Below is a small trained network, with its code and all its weights. Each question gives an input and a class and asks what happens when units are switched off, that is, made to give their printed mean instead of their output.

import numpy as np


def w(rows, s, z=0):
    codes = np.array(rows[::2]) - 128.0
    scale = np.full(codes.shape[1], s)
    scale[-1] = z or s
    return codes * scale


def f(y):
    return np.maximum(y, 0)


def log_softmax(a):
    a = a - a.max(-1, keepdims=True)
    return a - np.log(np.exp(a).sum(-1, keepdims=True))


def net(x, mask):
    res = np.array(x, float).reshape(1, 5) / 4 @ E
    y = f(res @ A[0][:, :-1].T + A[0][:, -1])
    res = res + np.where(mask, y, B[0][:, -1]) @ B[0][:, :-1]
    return log_softmax(res[-1] @ U[:, :-1].T + U[:, -1])


A, B = {}, {}
E = w([
[125,67,95,145,143,171,117],'x0',
[62,145,218,103,136,213,60],'x1',
[126,147,140,132,130,129,144],'x2',
[79,8,161,126,175,50,153],'x3',
[73,159,83,56,207,141,194],'x4',
],0.011)
A[0] = w([
[129,110,78,80,68,188,147,93],'neuron 1',
[114,101,190,127,155,78,174,57],'neuron 2',
[84,189,36,126,215,107,96,57],'neuron 3',
[160,94,72,227,176,175,173,95],'neuron 4',
[129,172,47,152,78,24,156,57],'neuron 5',
[171,96,172,242,9,116,101,56],'neuron 6',
[203,236,122,126,62,185,212,152],'neuron 7',
[159,175,95,121,104,184,131,1],'neuron 8',
],0.011,0.0096)
B[0] = w([
[145,53,100,159,181,130,112,152],'neuron 1',
[143,42,108,211,156,139,92,173],'neuron 2',
[123,106,126,101,178,207,210,170],'neuron 3',
[154,153,212,153,210,179,54,175],'neuron 4',
[99,99,219,127,140,251,72,203],'neuron 5',
[138,116,98,122,203,227,219,231],'neuron 6',
[167,39,129,149,184,131,109,251],'neuron 7',
[36,29,81,164,82,145,95,156],'neuron 8',
],0.012)
U = w([
[84,138,165,117,117,173,90,105],'0',
[109,123,85,111,150,137,227,59],'1',
[125,49,78,169,108,92,135,41],'2',
[136,119,119,117,130,122,144,243],'3',
[133,137,131,124,145,121,124,232],'4',
[169,133,111,106,135,100,156,133],'5',
[253,238,101,94,57,14,152,5],'6',
],0.018,0.016)

Each question gives the input, the list of numbers given to net, and the class t.
The units are the neurons (one row each of A and B). Each row of codes is followed by its name. A weight is (code - 128) times the scale printed after its matrix; where a second scale follows, it is the last column's (A, B and U).
mask holds one flag per neuron, in row order. A switched-off neuron (its flag False) gives its mean, the last column of its row in B, instead of its output. The means were averaged over made-up inputs and are rounded, as every weight is.
A unit's drop is (log p(t) with every unit on - log p(t) with that unit switched off) / (log p(t) with every unit on - log p(t) with every unit switched off).
The circuit of an input: a set's keep is (log p(t) with only the set's units on - log p(t) with every unit switched off) / (log p(t) with every unit on - log p(t) with every unit switched off). Starting from all 8 units, units are removed one at a time, each time the one whose removal leaves the highest keep (on an exact tie, the one counted first), for as long as the keep stays at least 0.8.
circuit, biggest first: the units of the circuit, biggest drop first
most important unit: the unit with the biggest drop
top k neurons: the k neurons with the biggest drops, biggest first
drop when u is switched off: that unit's drop, to one decimal
input [6,-5,-4,-8,-8], class 1: top 2 neurons => (neuron 6; neuron 2)
input [8,-1,6,7,4], class 4: most important unit => neuron 4
input [-2,4,7,-4,4], class 3: top 4 neurons => (neuron 5; neuron 6; neuron 7; neuron 4)
input [-5,3,8,-3,3], class 3: circuit, biggest first => (neuron 5; neuron 7)
input [6,6,8,5,0], class 3: top 3 neurons => (neuron 5; neuron 4; neuron 8)
input [-7,4,-6,-5,-6], class 4: top 2 neurons => (neuron 3; neuron 7)
input [8,-2,-3,-2,4], class 4: top 2 neurons => (neuron 4; neuron 6)
input [8,5,5,-3,5], class 4: top 3 neurons => (neuron 6; neuron 5; neuron 1)
input [-6,6,5,-6,-7], class 1: circuit, biggest first => (neuron 6; neuron 5)
input [-5,0,-6,-6,-3], class 2: circuit, biggest first => (neuron 7; neuron 8)
input [6,-2,5,-1,1], class 4: top 2 neurons => (neuron 4; neuron 5)
input [8,-4,8,6,-6], class 3: circuit, biggest first => (neuron 4; neuron 6)
input [-2,-4,2,2,-1], class 0: top 3 neurons => (neuron 5; neuron 7; neuron 6)
input [3,4,-7,-5,-6], class 3: top neuron => (neuron 3)
input [1,7,4,-1,-8], class 1: top 3 neurons => (neuron 6; neuron 5; neuron 4)
input [7,4,-6,1,-3], class 4: circuit, biggest first => (neuron 5; neuron 8)
input [-7,-7,2,-8,-1], class 2: top 3 neurons => (neuron 7; neuron 8; neuron 4)
input [6,5,2,-1,-5], class 4: top 2 neurons => (neuron 5; neuron 3)
input [7,-2,-3,-1,-3], class 4: top 2 neurons => (neuron 4; neuron 5)
input [-3,-7,-8,6,7], class 3: top 3 neurons => (neuron 6; neuron 5; neuron 2)
input [0,-7,3,-5,-7], class 0: most important unit => neuron 5
input [8,-8,-5,-4,6], class 0: circuit, biggest first => (neuron 4; neuron 5)
input [1,-8,-2,1,6], class 0: drop when neuron 5 is switched off => 0.6
input [-6,-6,6,-7,2], class 2: drop when neuron 6 is switched off => 0.0
input [-8,-8,1,7,3], class 0: drop when neuron 5 is switched off => 1.2
input [-5,-7,-1,1,-3], class 0: drop when neuron 5 is switched off => 1.0
input [7,-8,-8,5,6], class 0: most important unit => neuron 4
